Below is a small trained network, with its code and all its weights. Each question gives an input and a class and asks what happens when units are switched off, that is, made to give their printed mean instead of their output.

import numpy as np


def w(rows, s, z=0):
    codes = np.array(rows[::2]) - 128.0
    scale = np.full(codes.shape[1], s)
    scale[-1] = z or s
    return codes * scale


def f(y):
    return y / 2 * (1 + np.tanh(0.7978845608 * (y + 0.044715 * y**3)))


def log_softmax(a):
    a = a - a.max(-1, keepdims=True)
    return a - np.log(np.exp(a).sum(-1, keepdims=True))


def net(x, mask):
    res = np.array(x, float).reshape(1, 5) / 4 @ E
    y = f(res @ A[0][:, :-1].T + A[0][:, -1])
    res = res + np.where(mask, y, B[0][:, -1]) @ B[0][:, :-1]
    return log_softmax(res[-1] @ U[:, :-1].T + U[:, -1])


A, B = {}, {}
E = w([
[251,103,127,141,170],'x0',
[146,182,155,220,63],'x1',
[113,99,156,147,137],'x2',
[141,170,250,93,171],'x3',
[124,119,137,134,131],'x4',
],0.019)
A[0] = w([
[31,111,109,137,18,159],'neuron 0',
[239,83,139,115,150,131],'neuron 1',
[124,52,74,82,127,159],'neuron 2',
[102,126,158,40,187,108],'neuron 3',
[118,135,187,5,195,129],'neuron 4',
[155,108,101,173,74,98],'neuron 5',
[184,203,178,200,104,107],'neuron 6',
[146,254,244,168,129,51],'neuron 7',
[89,65,28,102,208,184],'neuron 8',
[101,27,42,78,153,189],'neuron 9',
[175,105,95,166,140,123],'neuron 10',
[136,149,84,236,72,132],'neuron 11',
[142,161,167,137,113,83],'neuron 12',
[162,140,102,153,186,137],'neuron 13',
[212,95,151,69,197,107],'neuron 14',
[59,170,93,172,80,169],'neuron 15',
[107,117,179,22,158,143],'neuron 16',
[190,97,157,65,166,137],'neuron 17',
[106,121,86,234,93,131],'neuron 18',
[17,178,125,102,118,246],'neuron 19',
[137,138,93,194,129,119],'neuron 20',
[252,78,119,185,139,142],'neuron 21',
[241,89,167,109,182,101],'neuron 22',
[67,125,166,158,74,133],'neuron 23',
[128,107,157,69,163,122],'neuron 24',
[189,94,142,106,167,107],'neuron 25',
],0.012,0.011)
B[0] = w([
[168,222,139,180,79,253],'neuron 0',
[249,114,139,154,112,192],'neuron 1',
[103,79,231,42,90,198],'neuron 2',
[98,150,58,175,169,192],'neuron 3',
[121,201,43,187,185,220],'neuron 4',
[121,94,80,146,179,178],'neuron 5',
[139,41,141,80,103,201],'neuron 6',
[77,94,242,2,52,214],'neuron 7',
[118,101,248,80,98,232],'neuron 8',
[103,116,226,57,51,239],'neuron 9',
[134,56,111,63,192,166],'neuron 10',
[169,106,47,191,145,234],'neuron 11',
[145,130,188,75,121,148],'neuron 12',
[175,106,142,107,123,155],'neuron 13',
[197,171,153,144,126,191],'neuron 14',
[156,171,95,197,51,227],'neuron 15',
[87,238,100,163,176,203],'neuron 16',
[195,205,177,140,143,182],'neuron 17',
[157,150,70,184,130,222],'neuron 18',
[21,245,161,159,157,252],'neuron 19',
[152,90,85,129,163,173],'neuron 20',
[152,38,91,90,212,211],'neuron 21',
[204,123,145,138,121,195],'neuron 22',
[114,162,139,165,99,192],'neuron 23',
[136,162,93,157,152,171],'neuron 24',
[224,169,125,150,106,165],'neuron 25',
],0.0094,0.023)
U = w([
[20,156,196,73,5,223],'0',
[211,191,101,226,102,231],'1',
[169,79,201,9,119,111],'2',
[167,52,24,150,171,4],'3',
[46,202,89,159,236,26],'4',
],0.012,0.0026)

Each question gives the input, the list of numbers given to net, and the class t.
The units are the neurons (one row each of A and B). Each row of codes is followed by its name. A weight is (code - 128) times the scale printed after its matrix; where a second scale follows, it is the last column's (A, B and U).
mask holds one flag per neuron, in row order. A switched-off neuron (its flag False) gives its mean, the last column of its row in B, instead of its output. The means were averaged over made-up inputs and are rounded, as every weight is.
A unit's drop is (log p(t) with every unit on - log p(t) with that unit switched off) / (log p(t) with every unit on - log p(t) with every unit switched off).
most important unit: the unit with the biggest drop
top k neurons: the k neurons with the biggest drops, biggest first
drop when u is switched off: that unit's drop, to one decimal
input [-4,0,-7,-7,6], class 0: most important unit	neuron 9
input [-6,0,6,-8,-2], class 0: top 3 neurons	neuron 9; neuron 8; neuron 2
input [0,-7,0,6,3], class 4: top 2 neurons	neuron 16; neuron 4
input [-2,1,2,8,-4], class 0: top 2 neurons	neuron 7; neuron 11
input [-6,0,-3,2,0], class 4: top 2 neurons	neuron 9; neuron 8
input [-2,-7,-6,1,-3], class 4: top 2 neurons	neuron 4; neuron 7
input [1,-6,0,7,6], class 1: top 4 neurons	neuron 14; neuron 22; neuron 25; neuron 17
input [1,-8,-7,3,0], class 1: top 3 neurons	neuron 14; neuron 25; neuron 17
input [5,0,-3,-8,4], class 2: top 3 neurons	neuron 9; neuron 8; neuron 2
input [-4,4,-8,1,-8], class 0: top 2 neurons	neuron 7; neuron 4
input [0,2,-6,2,-3], class 0: drop when neuron 21 is switched off	0.1
input [1,1,-5,-8,-3], class 3: drop when neuron 11 is switched off	0.2
input [7,1,-5,-5,-7], class 3: drop when neuron 7 is switched off	0.2
input [1,8,8,3,2], class 2: top neuron	neuron 19
